How the objects are linked:
from | ze na ko zu bo su
FF | MP ZC QM BQ NT FJ
JZ | FF RR TP NT NZ MT
BP | DN DC BQ DL ZL MP
HD | HL TT NS RP LQ BB
MP | RJ BP RR TZ BQ QG
CF | MZ GG QP BB BN ZT
QG | NZ MP JZ ZC RR FB
TZ | DC DL GZ TB HG ZC
ZC | BP TZ NT ZL GZ FF
RD | CT MZ NQ GG HH FD
QP | HH BN RD QZ MZ TB
MZ | QZ DT HH TC BB RD
MT | FJ JZ CL QM TP PG
ZL | DL TB DN TG FD BQ
BN | BB FL MZ NS DT QP
HG | TB TG DC RD ZT GZ
FB | TP QG MT FF JZ CG
TT | PG CM LQ CL CG HD
GG | DT TC BN HD FL CF
QM | RR NT QG RJ MP QQ
NT | BQ GZ MP DN BP QM
GM | FB FJ CM JZ QQ MN
FL | HD ZG DT LQ LM BN
ZT | RD CF TB HH QP DC
HH | GG BB CT FL QZ NQ
DT | NS LM BB HL HD MZ
HL | MN PG ZG CM RP TC
TP | QM NZ FJ MP FF CL
CT | BN QZ CF DT GG TG
ZG | TT RP LM CG MN FL
RR | ZC BQ NZ GZ RJ JZ
MN | CG GM TT MT CM LM
TG | QP CT ZT MZ CF HG
QQ | JZ QM FB NZ QG CM
DN | HG FD TZ ZT DL RJ
CG | CL FB PG FJ MT LQ
NZ | NT RJ FF BP ZC TP
DC | FD ZT ZL NQ TB BP
GZ | ZL HG BP FD DC NT
BQ | TZ ZL RJ HG DN RR
PG | GM MT RP QQ CL HL
RJ | GZ DN ZC DC TZ NZ
TB | NQ QP FD CT RD ZL
TC | LM HL FL TT ZG GG
BB | TC HD QZ ZG NS HH
LQ | RP CG HL GM PG NS
FJ | QG FF QQ RR QM GM
RP | CM CL MN FB GM ZG
LM | LQ MN HD PG TT DT
CM | MT QQ CG TP FB TT
NS | ZG LQ TC MN HL QZ
QZ | FL NS GG LM TC CT
NQ | CF HH TG BN CT DL
DL | ZT NQ HG QP TG TZ
FD | TG RD DL CF NQ DN
CL | QQ TP GM QG FJ RP

The rows follow the links: the fewer symbols apart two objects are, the more alike their rows tend to be.

Each row is also shifted at random along 4 hidden directions that mean nothing.

Row, then object:
106	-2	-23	33	-19	17	5	29	-25	-14	-19	-26	18	39	25	38	-2	43	-58	18	1	-14	6	11	-21	11	62	16	21	-1	76	-9	-14	24	47	-31	-12	46; object GG
-42	18	10	-9	-26	-10	52	-56	16	-40	-14	-4	46	-21	-80	-10	16	-10	-73	-17	-6	-15	37	-47	11	34	-22	-23	-44	40	17	34	2	-3	-28	-19	-14	5; object DN
-40	-27	-1	33	0	9	-26	42	15	31	22	10	-7	51	52	55	-33	42	-10	45	1	6	-14	45	-42	-4	56	-17	8	-23	-60	-11	-29	0	76	-1	-16	18; object TC
3	-16	-6	50	-20	37	-8	46	-20	-3	-11	-4	17	46	41	42	-33	37	19	13	8	-16	-12	28	-32	6	52	27	35	-25	41	-22	-3	31	73	-7	-6	36; object BB
24	23	-11	14	34	-9	-40	31	-48	38	-5	-57	-30	47	70	57	2	36	-48	32	0	-7	50	43	10	-34	41	19	4	-39	42	-37	-16	36	28	-10	1	1; object ZG
80	14	-22	19	28	-21	-36	20	-23	47	4	-47	-16	68	58	78	-28	40	-82	49	-1	-12	71	39	-5	-8	60	-11	-29	-32	-20	-17	-32	33	44	-6	-18	-5; object NS
114	-9	-24	19	-27	-10	25	-5	27	-4	1	-2	33	42	-14	47	-29	38	-108	37	-6	-11	27	-4	-34	42	66	-42	-39	24	-37	27	-37	-1	47	-23	-37	27; object CT
76	29	-8	-65	17	-30	17	-31	-5	-28	-7	-13	-30	-76	-35	-78	93	-31	-40	-25	-15	29	-29	-38	43	-24	-48	-3	7	43	65	17	7	-44	-106	-24	20	0; object RR
43	-1	0	-39	16	0	-8	-11	2	-2	0	29	-26	-57	-13	-75	19	-61	108	-43	1	15	-41	-20	33	-15	-69	20	22	3	-5	0	35	-22	-71	32	28	-35; object FF
39	-7	-12	41	-10	7	-5	19	-5	17	-2	-17	20	62	28	69	-44	43	-52	32	3	-20	39	25	-29	18	62	-9	-16	-16	-13	-6	-24	29	71	-9	-22	19; object QZ
-54	28	4	-12	52	-20	-47	22	-46	40	5	-54	-54	13	62	26	38	18	-31	20	-3	8	31	40	28	-59	2	17	12	-35	39	-36	-9	13	-12	-8	15	-13; object PG
6	-33	-6	35	-19	38	-16	67	-2	-4	7	20	-9	20	55	11	-2	38	39	19	3	14	-81	37	-47	-14	54	21	66	-12	30	-20	-8	-9	65	-16	3	53; object FL
12	19	0	-35	52	-30	-41	-9	-16	49	11	-14	-48	-10	29	-12	-1	-37	45	-6	1	7	34	13	40	-34	-45	4	-18	-28	-46	-17	9	3	-52	35	19	-61; object QQ
-19	-1	6	14	-52	23	57	-27	11	-61	-24	11	59	-18	-68	-17	6	1	-28	-25	1	-18	-7	-43	-10	40	-4	3	-3	36	58	23	10	4	4	-21	-12	34; object DL
-39	15	7	-32	49	-22	-41	11	-21	34	13	-19	-55	-20	40	-18	33	-16	29	0	-2	20	-2	22	32	-52	-31	11	13	-21	-3	-23	6	-10	-42	10	24	-31; object MT
117	-4	-26	35	-18	4	4	10	-4	9	-11	-17	28	59	15	61	-47	35	-61	29	1	-24	45	9	-23	32	64	-7	-23	-6	-5	1	-19	32	57	-9	-25	18; object BN
36	3	-6	27	-51	26	51	-18	-4	-53	-32	-2	62	4	-52	0	-6	10	-37	-20	2	-27	10	-36	-11	44	16	11	0	28	76	18	8	20	18	-25	-14	38; object ZT
1	14	4	-46	31	-19	-13	-14	-7	7	5	0	-40	-51	-4	-55	45	-42	39	-22	-4	22	-21	-10	38	-33	-57	8	9	2	6	-4	16	-23	-75	13	24	-31; object QG
-73	-15	6	39	12	21	-41	49	-21	33	9	-8	-18	46	68	49	-31	30	40	24	8	-3	-3	52	-20	-24	33	21	30	-45	-9	-36	-4	25	65	11	2	7; object LM
-21	-13	3	64	-52	53	29	13	-16	-37	-32	3	64	37	-15	32	-49	22	25	-15	14	-40	10	-7	-29	40	31	35	19	-10	68	-8	15	49	69	-6	-11	39; object CF

The symbols that take the first to the second take the third to the fourth, perhaps in another order. What is the fourth?
Answers are names.
-2	-18	-6	26	11	12	-35	52	-8	31	14	-2	-23	38	67	37	-14	35	12	33	2	9	-23	48	-28	-20	47	6	28	-28	-12	-23	-15	5	56	-4	-1	17
: 19	-24	-8	3	16	6	-38	64	4	23	24	10	-49	8	74	3	26	34	9	36	-4	37	-77	47	-31	-39	45	1	53	-10	-5	-20	-22	-33	32	-16	7	32
:: -87	-15	12	-17	42	-13	-52	35	13	51	41	16	-61	-1	59	-2	9	5	49	27	-1	37	-44	47	-7	-47	-3	-13	21	-25	-79	-19	-13	-32	8	20	12	-20
: GM

-38	1	-2	10	19	-11	-24	40	-10	20	15	-33	-31	34	57	46	31	61	-90	53	-8	19	-8	45	-22	-35	60	-15	15	-10	14	-16	-39	-10	44	-38	-9	35
: 55	11	-17	19	21	-8	-27	32	-33	27	-2	-48	-20	49	59	57	2	46	-73	39	-3	-3	34	37	-7	-20	58	5	3	-25	37	-23	-25	24	38	-22	-8	19
:: 35	6	-4	-62	46	-43	-25	-10	19	31	28	7	-59	-44	10	-48	44	-30	7	2	-11	39	-25	3	28	-34	-39	-26	-8	10	-64	8	-6	-48	-70	12	16	-37
: FJ

63	-18	-10	20	-45	7	45	-25	40	-24	-3	31	58	18	-52	15	-52	3	-30	0	1	-19	13	-30	-30	63	24	-33	-38	28	-54	38	-8	1	32	2	-28	11
: -24	-6	5	72	-51	42	28	-15	-12	-18	-31	4	83	59	-32	58	-99	3	39	-20	19	-61	73	-14	-20	63	18	25	-25	-24	7	-3	19	77	71	23	-21	1
:: 104	-15	-16	-6	-44	2	52	-25	44	-43	-5	31	43	-16	-63	-21	0	0	-57	-4	-8	2	-26	-42	-26	49	19	-35	-19	54	-16	45	-10	-30	-3	-21	-23	29
: TG

122	-37	-24	25	-29	26	2	50	19	-13	4	31	9	20	30	4	-15	33	8	21	1	13	-73	15	-53	16	65	-2	44	10	4	4	-15	-18	59	-16	-11	54
: 145	-19	-29	34	-19	26	-5	45	-14	-4	-12	0	9	35	38	22	-22	29	3	14	4	-8	-28	17	-32	12	61	21	36	-8	45	-11	-7	14	51	-12	-5	41
:: -101	-12	18	3	31	20	-54	44	-23	34	13	13	-48	-7	62	-15	-4	-15	136	-12	12	15	-45	39	8	-49	-30	42	54	-49	-5	-41	25	5	3	35	33	-22
: GM

100	-19	-22	24	6	20	-34	61	-15	21	4	4	-22	33	70	18	-20	25	43	20	6	9	-42	41	-27	-14	50	23	48	-26	12	-24	-5	5	48	2	3	23
: -21	-29	0	36	5	28	-39	59	-6	30	14	16	-17	41	68	33	-37	27	65	24	8	5	-37	49	-34	-14	39	17	40	-38	-25	-29	-4	10	68	15	2	13
:: 71	29	-11	-29	56	-23	-48	-4	-42	47	-5	-31	-49	-9	41	-10	0	-39	59	-16	3	-4	46	14	52	-37	-44	29	-3	-39	2	-30	22	23	-56	37	26	-59
: QQ

12	10	-7	-11	49	-19	-53	29	-27	51	14	-33	-56	18	71	21	13	10	-1	24	-1	14	13	43	16	-48	9	10	10	-37	-8	-33	-11	5	-4	5	12	-18
: 20	-11	-5	-17	40	-3	-57	43	-7	46	22	10	-62	-7	70	-16	4	-12	88	9	3	26	-45	42	4	-45	-10	17	38	-33	-36	-28	5	-16	-10	26	22	-24
:: -15	7	6	1	-33	-9	52	-54	25	-36	-11	6	55	-6	-79	4	-12	-6	-68	-9	-4	-20	42	-46	-1	48	-8	-31	-54	36	-15	36	-3	3	-9	-10	-23	0
: DL

131	-23	-29	21	-21	27	-3	61	-7	-18	-5	7	-10	9	44	-5	25	41	-13	19	-3	19	-84	20	-40	-7	66	18	68	11	73	-8	-12	-19	42	-36	0	67
: -26	-6	-4	0	29	-17	-35	43	-1	34	26	-20	-45	27	66	36	28	49	-64	54	-9	28	-20	49	-21	-40	51	-19	16	-13	-19	-16	-38	-22	34	-25	-5	22
:: -19	20	8	-53	13	-13	14	-20	-11	-33	-9	-6	-29	-79	-30	-82	91	-31	0	-32	-11	29	-48	-31	37	-33	-57	12	28	31	78	4	18	-40	-89	-22	27	2
: BP

6	-3	-6	13	22	8	-37	54	-33	21	4	-25	-38	21	72	23	25	35	-5	24	0	14	-26	44	-10	-40	39	23	47	-27	53	-34	-11	5	29	-18	10	26
: 26	4	-7	-18	50	-22	-54	32	-14	52	23	-17	-63	7	68	6	15	3	18	25	-2	26	-9	42	11	-47	5	1	15	-29	-31	-23	-11	-10	-11	12	14	-22
:: 70	-14	-7	3	-31	-2	36	-52	46	-7	-2	43	55	5	-70	-2	-78	-42	36	-21	6	-28	40	-41	-6	68	-24	-33	-62	17	-109	39	11	8	-3	42	-23	-38
: ZT

-79	4	6	41	8	12	-28	37	-33	22	-2	-38	-4	55	56	68	-16	48	-30	30	5	-14	32	45	-15	-20	46	19	13	-40	34	-33	-14	37	63	-14	-6	20
: 22	-20	-8	35	-29	29	9	43	-3	-24	-7	1	14	21	23	19	8	48	-31	20	1	4	-48	15	-42	4	63	9	43	7	61	-4	-17	-3	62	-36	-9	63
:: -53	-48	7	33	-59	32	39	17	56	-37	13	57	45	9	-28	5	-22	32	-9	16	0	9	-74	-6	-68	43	47	-31	15	35	-40	30	-21	-31	70	-20	-25	55
: FD

138	-7	-28	34	-24	34	-1	48	-36	-22	-26	-16	9	25	39	11	7	35	-5	3	4	-7	-33	15	-21	-1	57	42	58	-5	117	-22	2	20	41	-30	4	58
: -4	12	-7	18	21	-4	-28	37	-36	21	0	-48	-23	42	62	52	19	50	-71	39	-6	2	20	40	-7	-33	54	8	17	-23	53	-28	-23	15	38	-31	-3	26
:: 68	-8	-11	10	-49	11	53	-11	21	-54	-14	7	45	-7	-49	-8	20	25	-82	2	-8	-1	-27	-32	-28	39	35	-16	2	50	50	31	-14	-17	14	-42	-19	55
: HH

-78	3	19	-4	-31	12	45	-40	13	-47	-16	19	40	-40	-72	-39	11	-26	14	-40	0	-11	-4	-47	11	26	-44	3	-10	29	29	22	23	-4	-29	-2	2	3
: 69	29	-6	-2	-26	3	47	-53	-22	-45	-42	-23	51	-18	-72	-20	0	-29	-27	-45	3	-36	60	-57	33	36	-32	20	-28	23	81	15	28	33	-43	-6	-2	-4
:: -4	11	4	-33	-16	-34	51	-65	46	-27	5	7	29	-26	-82	-14	20	-10	-107	2	-15	2	27	-48	6	35	-16	-59	-65	55	-50	51	-19	-33	-38	-19	-23	-7
: ZL

-77	19	12	-39	48	-29	-31	-6	-13	28	17	-20	-52	-25	21	-18	41	-16	5	2	-6	21	5	15	34	-47	-39	-2	-3	-13	-14	-15	0	-16	-51	8	19	-36
: -49	14	12	-45	20	-38	9	-49	29	9	17	9	-13	-38	-44	-30	19	-35	-18	-9	-7	13	23	-24	28	-1	-53	-37	-49	20	-71	23	-2	-29	-62	14	1	-43
:: -141	23	31	-6	0	9	14	-42	-20	-15	-17	-4	18	-32	-46	-25	-1	-45	66	-52	8	-23	40	-29	41	-1	-77	28	-12	-9	30	-4	39	27	-45	23	18	-38
: DN

51	-18	-12	36	-26	9	11	12	19	1	2	6	34	51	3	54	-47	38	-54	30	1	-14	18	10	-40	34	63	-21	-20	1	-34	11	-24	14	67	-12	-28	26
: 21	-32	-5	56	-49	41	18	16	14	-15	-11	30	52	46	-6	38	-77	17	41	0	11	-27	-2	0	-44	49	39	8	3	-9	-21	4	4	31	77	12	-17	22
:: 74	11	-19	9	37	-9	-50	38	-41	46	0	-40	-38	41	77	41	-8	19	-3	26	3	-2	32	45	8	-34	32	22	12	-43	18	-36	-9	29	20	6	5	-10
: LM

6	8	1	4	-41	8	56	-39	9	-54	-25	0	52	-16	-72	-12	11	-2	-57	-21	-2	-18	17	-49	-1	42	-5	-7	-19	39	51	28	6	4	-13	-25	-14	24
: 68	-29	-11	35	-58	40	39	6	22	-44	-16	39	55	5	-35	-8	-36	5	29	-16	6	-16	-40	-23	-38	50	27	5	20	22	19	19	9	3	42	-5	-13	41
:: 86	-22	-14	1	-45	-3	48	-26	58	-31	5	39	46	-2	-59	-4	-23	4	-54	6	-6	-1	-17	-36	-35	59	26	-47	-33	48	-61	49	-19	-28	16	-12	-30	21
: CF

-17	-1	0	-30	53	-31	-51	25	4	55	34	-8	-67	0	59	7	24	8	-7	35	-6	34	-15	40	7	-49	2	-21	1	-19	-65	-15	-22	-30	-11	7	10	-24
: -6	25	4	-52	37	-26	-14	-11	-16	3	3	-18	-49	-55	2	-55	73	-28	-1	-15	-9	26	-18	-6	43	-44	-49	7	13	9	37	-6	9	-31	-82	-6	26	-20
:: -111	-12	24	-10	-36	22	44	-28	28	-52	-5	44	29	-54	-69	-59	17	-30	53	-41	2	4	-50	-43	-2	21	-49	2	13	34	9	24	25	-25	-29	0	8	8
: TB

40	14	-2	-48	27	-43	1	-55	25	24	13	9	-12	-24	-39	-24	-12	-49	2	-12	-6	3	45	-26	35	9	-54	-37	-62	9	-99	25	2	-15	-66	36	-1	-64
: 8	-8	6	-29	-16	-21	33	-51	53	-14	11	39	24	-32	-72	-33	-15	-36	-3	-14	-2	4	4	-41	3	38	-36	-44	-50	37	-91	44	1	-29	-38	20	-14	-27
:: -23	14	10	-33	6	-31	21	-60	30	-1	6	12	11	-26	-62	-22	-6	-40	-15	-16	-4	-5	43	-35	25	20	-51	-35	-60	21	-72	31	7	-12	-52	21	-6	-45
: DN

